(in the rows, 128 means zero)
Each row has a class, written as a number after it.
[122 144 123 133 133 119 126 127 126 135 126 114 129 117 133 116 131 123
 124 128 123 123 122 122 119 128 136 131 119 124 129 126 134 139 131 127
 128 122 111 124 144 137 115 127 144 143 128 135 132 131 129 124] : 4
[129 117 122 125 119 120 136 128 117 136 125 115 128 117 135 135 124 136
 134 126 126 124 118 126 133 140 124 115 118 125 130 145 126 119 125 129
 131 129 129 137 126 127 113 130 124 134 126 126 138 140 132 124] : 0
[126 133 130 131 131 133 134 122 113 133 141 121 122 119 128 146 126 135
 119 126 127 133 113 105 129 140 134 125 122 119 123 127 124 122 118 127
 132 124 127 133 141 134 125 133 142 125 131 120 135 130 125 125] : 5
[123 125 130 152 132 112 118 133 135 139 118 100 119 148 131 114 120 140
 126 142 116 133 112 148 132 131 132 120 114 129 133 125 142 121 129 138
 133 125 136 129 141 127 115 122 116 127 109 137 135 131 138 131] : 8
[133 118 127 127 114 131 134 125 121 126 116 129 119 129 131 139 122 139
 129 113 128 122 122 123 126 139 132 134 131 132 134 134 132 134 133 134
 130 119 139 129 126 121 126 134 118 115 135 133 132 133 132 133] : 1
[168 153 131 125 134 104 149 178 122 103 150 133 147 150 151 126 118 170
 106 127 149 103 124 135 145 112 117 177  99 115 169 107 135 123 120 151
 129 125 120 147 115  92 116 136 142 149 117 137 128 134 130 164] : 6
[141 126 135 132 132 137 119 124 126 118 119 118 135 126 125 120 134 130
 115 128 126 121 123 123 130 124 135 137 111 121 119 135 133 128 133 134
 138 123 110 126 134 124 133 122 119 127 117 126 116 148 135 131] : 3
[ 90 115 128 110 115 137 136 134 112 146  99 120 150 105 105 123 152 152
 144 164 162 134 183 121 131 134 143 151 125 119  84 121 120 126 139 161
 125 160 148 134 156 158 114 136  66  89 129 132 119 139  93 150] : 6
[119 148 123 138 134 116 136 139 132 126 139 138 132 119 125 129 150 113
 116 138 132 136 138 113 125 119 132 129 144 125 120 114 127 122 121 117
 115 116 119 124 143 131 117 127 156 137 118 125 121 129 120 127] : 4
[134 132 127 138 135 123 133 124 121 140 142 117 125 133 125 142 126 136
 123 131 132 127 124 117 125 137 133 131 122 115 123 128 126 129 125 133
 139 130 119 123 125 125 121 127 105 125 135 131 145 128 122 132] : 2
[138 137 129 132 135 123 126 130 130 135 127 129 122 125 128 125 133 127
 135 116 130 121 128 134 129 131 131 123 137 126 129 128 127 120 119 117
 128 117 132 126 119 127 128 120 140 136 133 130 132 120 125 134] : 7
[129 130 134 127 126 117 122 119 126 131 113 129 107 138 132 120 112 122
 125 128 116 131 111 149 127 141 129 125 110 115 120 128 122 124 120 131
 128 113 121 124 125 115 131 128  94 134 141 131 136 140 136 133] : 5
[145 116 118 153 115 136 139 129 131 134 132 138 126 117 129 150 121 147
 125 112 135 138 111 114 130 128 138 134 121 133 130 111 133 119 130 127
 136 114 127 113 130 128 145 132 152 117 138 136 122 143 132 118] : 1
[149 155 126 131 150 100 105 153 131 134 138 132 122 117 105 170 148 128
 137 138 118 127 136  99 129 120 142 117 161 144 127 113 110 118 130 106
 135 137 124 139 140 146 125 131 150 148 115 128 144 116 128 127] : 8
[149 131 147 130 139 133 117 138 148 144 138 118 115 135 129 105 118 127
 120 127 131 133 127 148 129 133 130 117 130 133 134 136 131 126 119 121
 108 129 145 135 131 131 149 123 135 132 124 140 111 118 126 126] : 7
[124 139 128 141 118 118 132 131 117 123 117 110 138 123 120 127 142 136
 139 124 128 115 127 135 125 133 126 137 116 123 106 127 131 118 126 136
 143 121 118 123 141 142 116 115 118 131 142 138 156 131 138 124] : 8
[143 162 110 128 161 113 121 201 139 133 128 119 118 119 110 142 140 181
 121 159 117 171 110  84 159 105 170 102 124 150 162  90 115 140 107 134
 115 158 142 169 128 145 124 153 152 129 121 123 102 123 130 134] : 5
[133 127 134 133 111 130 123 132 124 118 106 116 121 128 116 128 133 126
 133 127 128 112 128 139 122 132 127 145 132 131 116 130 139 123 134 129
 129 114 112 126 124 131 127 127 121 124 136 137 126 135 138 132] : 1
[119 112 140 114 149 125 138 148 123 137 123  88 139 148 125 132 125 143
 142 124 122 135 135 147 137 138 117 143 111 131 132 116 130 128 137 137
 132 136 119 130 121 120 115 139  92 111 141 138 145 146 137 147] : 6
[138 136 135 132 132 128 121 120 129 136 127 114 129 138 116 127 135 127
 133 127 125 126 129 138 121 125 126 128 115 128 112 134 138 124 120 124
 134 134 110 119 129 138 129 127  99 118 144 142 138 141 129 139] : 2
[130 129 125 134 122 126 143 126 122 115 136 116 130 137 130 143 121 140
 128 120 131 133 122 109 121 146 126 129 116 113 122 137 130 123 125 134
 147 131 110 119 116 142 113 130 103 126 139 132 143 133 133 133] : 2
[125 135 139 153 153 128 154 139 136 131 133 115 132 119 131 142 131 145
 137 133 130 144 118 116 131 119 136 133 135 106 140 134 122 122 138 130
 140 121 126 122 125 121 125 124 160 136 126 126 143 126 146 105] : 8
[ 99 227 162 104 172 139  88 165 162 172 126 100  91  95  69 204 160 216
 108 106 151 137 102 100 142 150 164 127 175 106 177 241 116 117 125 132
 164 118 165 147 146 137 132 120 197  97 115 155 170 121 150 119] : 7
[133 126 127 128 120 121 126 120 129 138 127 134 135 111 130 127 136 123
 127 127 132 143 124 124 123 134 132 133 118 121 135 125 126 128 131 127
 129 124 117 120 138 131 129 132 148 145 120 130 118 130 127 115] : 4
[149 149 138 116 118 128  99 137 119 134 144 146 136 112 107 114 146 130
 137 145 120 119 125 151 132 105 124 126 121 138 117 140 134 118 134 112
 125 137 114 145 143 136 128 136 148 144 122 129 133 133 119 132] : 0
[136 130 129 129 134 139 120 133 124 122 113 117 131 127 123 126 139 131
 111 125 128 107 131 127 127 122 139 135 119 128 109 138 132 135 134 133
 134 135 121 127 134 120 135 124  99 113 124 129 131 151 126 137] : 3
[133 124 130 124 130 110 132 143 126 120 109 122 115 136 126 113 131 128
 131 138 117 119 126 132 132 134 130 119 114 135 113 113 128 122 113 122
 131 118 116 129 120 133 128 132 104 127 139 124 120 127 135 151] : 5
[161 142 137 137 114 124 114 122 138 123 133 133 133 113 133 121 130 147
 126 122 128 132 113 123 122 130 130 140 113 141 122 128 136 122 119 137
 119 123 114 141 131 127 139 125 130 151 126 128 138 133 139 139] : 7
[141 132 133 124 116 128 126 140 124 128 116 125 123 133 126 130 130 133
 126 129 128 115 130 138 126 122 132 142 134 135 115 122 139 128 135 127
 123 120 117 132 129 123 134 131 107 113 139 139 132 140 139 140] : 1
[133 132 126 123 117 130 130 122 114 135 132 119 129 111 127 136 129 133
 137 128 129 122 116 129 127 135 123 119 114 132 131 136 126 124 130 129
 130 138 127 126 130 140 112 132 136 137 129 128 141 141 125 131] : 0
[119 138 119  73 149 120 114 135 118 142  79 113 128 127  99  92 140  87
 109  97 124 106 146 155 124 107 148 114 141 119 120 133 125 172 119 123
 143 128 161 136 139 120 144 137  91 117 172 159 119 116 123 149] : 6
[165 136 112 127 112 119 123 129 147  95 137 149 110 142 152 109 112 137
 111 120 116 103 144 127 129 136 117 121 139 124 170 139 149 129 129 125
 136  90 132 127 127 159 128 106 130 167 103 116 114 117 150 120] : 7
[130 128 123 133 120 128 125 129 111 134 134 115 128 110 124 142 135 133
 136 129 126 121 122 125 129 135 124 118 122 130 125 143 126 118 129 122
 130 134 127 133 130 133 114 132 143 130 130 127 141 142 123 127] : 0
[117 121 135 125 122 137 145 133  98 143 113 101 138 120 117 134 132 129
 136 150 143 126 122 114 134 132 122 132 120 128 121 142 128 112 127 136
 119 134 113 132 114 129 113 135 141 112 122 117 121 137 123 119] : 0
[129 132 123 139 131 142 121 126 122 115 120 121 129 121 127 130 137 125
 119 122 126 116 130 123 124 125 132 127 131 119 120 130 127 133 131 129
 137 124 122 122 130 127 125 119 125 127 121 132 119 144 128 125] : 3
[165 149 103 148 118 112 121 171 111 114 143 144 124 183 148 150 167 145
 119 111 141 145 103  74 153  86 145  92 135 146 167 136 117 142 101 110
 122 140 171 192 117 127 107 172 153 123 102 129  91 130 112 146] : 3
[146  61 106 115  95 166 108 112  89 135 121 144 173  74 122 119 111 118
 167 141 170  90 163 120  94 178 153 182  76 149  77 162 124 150 143 131
 101 130  95 171 187 252 141 115  69 155 140 103 111 103  98  71] : 0
[122 118 132 126 112 133 130 124 117 137 122 121 127 124 122 138 124 124
 136 116 137 127 119 132 127 147 130 142 128 135 123 135 124 125 132 124
 127 134 141 129 129 121 121 136 128 105 144 142 142 131 131 131] : 1
[ 27 176 147 220 101 162 208 168 124  72 112 146 155 141 112 113 160 120
 138 161 193 196  91 111 125 151 203 159 113 103  69 176 101 103 100 101
 119 151 154 144 117 130 128 161 105  61 155 142  90 161 122 116] : 5
[127 132 123 133 114 123 119 113 119 138 130 128 130 116 127 131 128 128
 123 125 137 136 137 129 121 141 130 133 115 124 130 142 128 125 126 123
 126 129 124 123 146 137 125 136 143 132 125 138 122 134 118 121] : 4
[143 127 134 142 132 130 111 118 113 147 133 137 118 130 125 134 114 141
 139 130 120 152 122 108 126 130 132 119 136 137 146 125 128 114 132 125
 121 109 127 123 121 146 118 128 140 125 113 124 129 133 121 134] : 7
[112 180 129 189 125 120 145 116 101 136 153 103 131 139 102 107 131 121
 104 154 111 118 118 137 125 110 118 133 125 106 109  90 150 103 114 126
 155  93  81 112 135 110  93 111 116 153 131 126 158 118 118 128] : 2
[134 135 134 123 108 124  96 144 124 137 119 108 129 112 111 124 147 130
 136 144 139 118 143 128 122 128 124 139 124 142 102 143 124 130 133 137
 117 160 139 144 142 144 133 134 141 106 132 139 139 121 109 131] : 8
[130 119 123 133 127 143 125 118 116 127 120 120 127 116 134 136 134 139
 119 119 133 118 127 116 128 138 134 131 125 127 122 149 122 133 134 137
 136 138 135 128 134 122 126 122 120 119 122 127 133 146 125 129] : 3
[ 98 141 147 106 173 103 122 144 149 134 122 150 137 141 111 109 120 122
 118 140 131 176 134 117 140 110 144 105 139 110 117 131 117 128 110 135
  91 130 122 130 131  84 125 139 131 107 110 144 107 118 109 123] : 4
[129 125 130 134 130 132 129 128 120 129 136 121 123 133 126 140 131 137
 130 129 131 126 121 126 121 141 142 134 123 114 112 130 132 122 128 128
 139 145 117 122 135 140 130 131 112 126 135 129 141 129 125 130] : 2
[131 142 148 116 126 122 126 130 143 148  99 124 111 143 108 104 137 112
 136 122 127 129 122 162 133 124 133 131 122 125 123 138 126 126 120 118
 127 101 126 125 131 124 146 123  95 115 160 143 124 131 138 122] : 1
[139 127 126 121 111 142 129 131 103  92 112 127 125 140 122 131 140 131
 133 121 139 107 138 112 122 118 136 132 136 136 122 121 145 138 137 137
 129 108 107 111 114 163 125 138 141 112 139 126 103 120 123 160] : 1
[137 139 134 106 124 106 110 120 136 133 124 136 122 132 129 112 128 126
 120 127 115 137 137 146 127 118 125 126 118 122 132 122 136 131 128 131
 121 114 118 120 142 120 128 132 123 141 127 143 123 137 136 139] : 4
[131 132 129 143 131 119 123 145 122 129 119 119 126 133 128 126 137 134
 135 132 122 126 124 133 125 123 126 119 132 122 125 123 129 127 130 129
 133 121 129 128 126 129 121 121 131 124 125 136 138 124 132 126] : 8
[136 125 122 144 137 142 117 126 120 119 127 129 125 122 128 131 132 130
 118 124 123 118 129 116 128 126 134 126 129 124 132 138 125 133 134 125
 138 126 130 127 129 123 127 122 137 128 115 126 116 139 124 123] : 3
[134 129 127 136 108 127 133 113  98 116 121 113 130 117 123 154 143 144
 138 129 145 144 115 124 129 136 128 142 100 108 132 138 123 115 128 132
 148 148 125 126 128 129 117 153 176 133 128 121 143 136 127 129] : 8
[134 134 134 125 133 133 141 131 116 132 133 127 122 120 127 143 130 136
 127 128 134 118 117 105 129 142 133 130 116 125 127 125 118 124 120 130
 128 125 128 127 134 145 123 130 133 130 133 122 133 129 127 128] : 5
[132 117 142 120 139 131 131 120 145 163 112 109 127 121 124 127 124 133
 150 119 137 141 124 142 120 137 133 136 113 123 108 140 124 121 131 125
 133 142 136 133 132 139 137 129 107 122 142 132 149 135 126 117] : 7
[146 144 133 124 116 116 136 107 123 111 125 146 123 144 139 137 135 133
 128 124 127 114 104 106 126 126 140 133 112 140 118 131 131 120 117 130
 135 142 132 136 144 137 127 141 109 146 120 120 133 148 130 147] : 5
[128 135 130 127 136 123 118 128 134 140 120 117 121 122 130 121 130 126
 124 134 133 136 126 127 123 130 139 137 116 132 130 138 129 133 132 137
 112 129 116 120 136 135 131 130 136 130 128 129 122 141 120 133] : 4
[114 100 136 125 168 166 104 174 106 116 109 141 121 150 117 157 117 167
 118  88 107 114 108 129 136 142 166 120 146 128 161 168 137 136 144 140
 131 152 183 126 109 113 129 147 117  98  95 137  97 147  96 161] : 6
[127 133 127 139  99 132 119 126 130 108 103 112 113 128 120 130 140 120
 136 119 117 113 134 143 126 130 122 136 131 127 116 137 140 126 129 124
 129 100 113 122 113 127 130 127 118 120 152 135 115 143 146 135] : 1
[132 128 136 133 118 136 128 130 124 129 115 121 121 126 118 133 130 128
 130 129 126 119 127 135 123 129 128 144 133 134 122 126 136 126 136 127
 127 121 126 125 128 124 131 130 124 114 135 135 127 139 133 130] : 1
[141 120 143 146 117 127 133 139 124  86 118 120 135 139 149 123 134 154
 125 129 128 107 116 117 114 139 123 140 115 109 127 137 149 127 131 155
 134 112 111 132 131 136 120 116 130 142  95 119 123 121 141 133] : 8
[138 140 133 133 129 131 135 135 141 126 128 102 131 127 119 138 146 123
 119 135 142 117 119 150 138 129 129 143 107 123 137 135 135 121 123 125
 124 136 132 122 141 136 133 133 154 136 113 124 122 140 133 124] : 8
[138 143 126 132 140 116 124 146 137 132 130 138 123 118 125 119 146 127
 122 128 128 117 140 123 125 120 128 127 135 135 134 125 129 127 123 119
 120 116 122 121 139 138 128 120 155 141 124 134 119 126 121 127] : 4
[117 116 125 128 133 134 123 130 113 140 125 105 129 116 123 150 127 148
 140 122 141 139 123 100 131 150 136 146 103 131 126 134 113 123 131 141
 136 153 142 131 133 141 117 141 137 107 145 135 139 148 119 147] : 6
[132 128 128 126 133 120 131 123 125 140 131 127 131 128 137 134 137 134
 127 127 136 141 132 112 124 129 137 130 117 121 126 130 129 130 131 133
 123 129 118 127 143 137 126 133 130 128 126 129 130 134 124 122] : 4
[128 123 128 119 137 124 121 139 126 114 122 129 123 139 128 129 131 125
 128 126 131 124 131 117 126 130 126 138 123 118 139 123 126 135 131 129
 132 110 122 131 133 139 122 139 136 135 121 126 119 130 132 138] : 6
[131 140 130 131 136 121 130 133 123 123 131 136 119 132 125 131 126 132
 132 139 127 127 123 118 129 129 131 119 125 125 120 116 121 120 113 120
 128 121 123 135 134 141 123 130 135 140 127 130 114 127 128 129] : 5
[131 137 129 126 125 124 121 139 127 138 130 117 126 121 121 122 131 133
 134 138 123 123 122 145 132 124 124 119 120 135 123 142 131 120 128 123
 125 132 126 136 130 132 122 128 127 131 129 134 130 142 125 129] : 0
[125 120 130 125 130 128 127 135 122 113 114 120 129 133 126 129 128 128
 123 131 128 122 132 132 127 134 125 146 115 118 122 121 132 123 131 135
 131 118 117 127 126 129 119 137 115 135 123 128 119 148 132 154] : 6
[127 130 125 143 130 141 120 123 111 114 124 105 133 108 113 146 132 129
 123 129 136 127 134 104 123 140 133 154 112 121 139 141 131 125 137 126
 138 109 101 118 136 151 125 137 156 121 128 122 124 153 132 135] : 6
[154 151 132 128 144 127 117 127 146 116 142 121 128 112 122 125 138 130
 126 116 133 123 130 130 124 120 129 133 129 121 121 127 134 129 123 127
 129 106 103 123 125 137 143 115 161 150 140 123 131 120 129 134] : 7
[129 129 129 135 152 145 111 111 137 146 120 118 117 123 126 129 126 120
 128 129 126 140 125 139 117 120 138 133 125 125 118 134 117 134 136 126
 137 143 136 123 142 130 139 115 121 117 141 131 133 150 119 124] : 3
[129 137 124 137 123 116 130 120 117 144 119 118 126 123 134 128 133 142
 147 134 141 134 118 133 131 131 142 131 104 116 118 131 118 125 123 135
 133 142 127 133 144 134 126 129 127 132 142 131 146 129 124 121] : 8
[120 115 142 127 144 148 137 136 122 124 126 116 125 140 132 124 124 123
 119 125 127 114 128 142 121 139 127 154 104 110 121 123 134 137 133 130
 122 123 128 125 137 118 134 136 109 118 136 125 129 144 127 137] : 6
[126 133 125 108 115 110 124 129 141 128 122 130 128 125 138 128 148 117
 119 111 140 131 138 116 117 127 138 128 133 123 121 126 128 140 123 136
 113 134 141 127 156 142 130 135 128 128 135 140 134 124 128 125] : 4
[136 126 132 125 137 144 116 154 113 122 120 140 123 125 126 129 139 147
 120 119 124 121 127 104 134 127 142 115 142 121 131 139 121 127 135 133
 135 134 127 124 127 129 135 118 128 108 116 125 119 132 116 122] : 3
[141 127 133 134 115 128 123 121 132 128 124 120 122 127 122 134 123 128
 126 129 129 123 126 132 131 128 130 144 125 137 129 130 136 124 131 131
 119 116 121 129 129 122 132 135 128 126 129 130 118 136 131 134] : 1
[127 141 126 140 140 125 133 128 122 121 135 141 113 124 124 136 124 129
 125 135 126 125 123 111 129 132 132 122 131 122 126 124 116 123 116 119
 130 112 127 128 128 130 126 125 147 138 131 124 120 125 126 125] : 5
[141 143 128 124 113 119 130 124 107 107 146 150 140 136 114 154 137 129
 126 124 114 128 136 113 130 123 122 125 145 118 125 111 137 108 120 119
 138 101  91 117 121 140 111 132 111 151 116 124 120 128 131 137] : 2
[162 123 162 105 155 117 129 158 144 161 116 129 138 130 123 108 131 148
 130 150 113 156 109 162 140  82 123 129 106 121 113  96 134 119 120 130
 115 125 106 149 120  93 149 140 135 144 130 128 114 116 148 142] : 8
[140 128 133 136 135 124 141 135 141 130 138 120 124 138 126 134 128 134
 123 131 133 136 131 142 129 131 133 132 121 119 112 135 130 116 117 121
 130 145 117 126 125 124 145 132 102 128 138 132 126 138 126 129] : 2
[161 143 129 103 123 103 135 134 127 129 132 147 144  96 123 147 145 115
 117 127 144 136 128 103 124 119 144 156 125 137 135  88 116 125 131 125
 128 131  99 106 132 134 142 141 171 153 137 129 129 122 142 138] : 4
[137 129 124 137 145 151 109 135 117 124 134 141 122 133 132 134 132 137
 122 126 120 128 128 117 126 116 138 119 140 126 124 139 122 138 136 125
 133 140 141 141 131 125 130 122 127 119 118 125 116 138 112 130] : 3
[144 135 152 117 127 125 134 110 148 123 122 135 128  95  95 126 136 108
 136 131 121 113 134 128 107 133 126 149 113 142 103  97 124 117 120 120
 139 141 119  82 127 151 141 131 125 151 142 138 109 134 119 163] : 2
[130 137 121 145 141 119 114 140 142 126 120 124 114 142 130 111 132 127
 126 134 118 125 130 145 130 116 129 109 124 115 127 136 132 137 124 124
 130 114 141 134 130 126 128 117 129 127 130 137 126 123 135 123] : 8
[139 128 145 112 127 133 116 135 115 147 114 115 137 139 133 127 134 141
 140 121 122 129 121 129 121 113 126 140 145 136 105 116 144 113 136 147
 122 137 105 136 117 126 129 116 104 116 139 119 163 121 133 132] : 7
[140 125 130 132 122 134 132 145 136 125 125 143 127 112 125 142 135 130
 126 110 134 105 117 109 122 140 134 144 135 136 134 126 126 137 132 125
 123 104 129 126 127 131 129 122 136 123 138 132 144 117 149 119] : 1
[130 125 130 134 114 137 130 123 115 133 124 121 120 125 128 140 125 136
 131 125 127 114 119 117 125 135 132 143 130 127 127 123 134 132 140 134
 133 116 130 127 129 125 124 129 128 117 133 131 129 133 131 129] : 1
[133 111 134 143 135 121 138 109 131 158 141 109 128 108 131 140 124 121
 126 123 145 158 130 110 126 151 132 137 105 122 136 142 111 110 127 128
 121 147 125 116 142 129 130 136 153 127 134 120 144 134 108 112] : 4
[129 135 126 142 132 121 122 135 120 127 125 118 123 130 127 128 136 132
 134 131 120 124 126 124 127 124 128 118 133 126 131 124 131 129 128 129
 131 119 132 127 136 139 118 122 142 129 124 131 133 122 129 126] : 8
[131 144 123 126 139 119 125 131 121 120 133 125 121 129 117 122 133 124
 125 133 120 101 131 129 132 119 119 112 127 127 134 136 131 133 119 120
 130 109 131 132 127 123 114 123 147 140 125 133 121 125 129 129] : 0
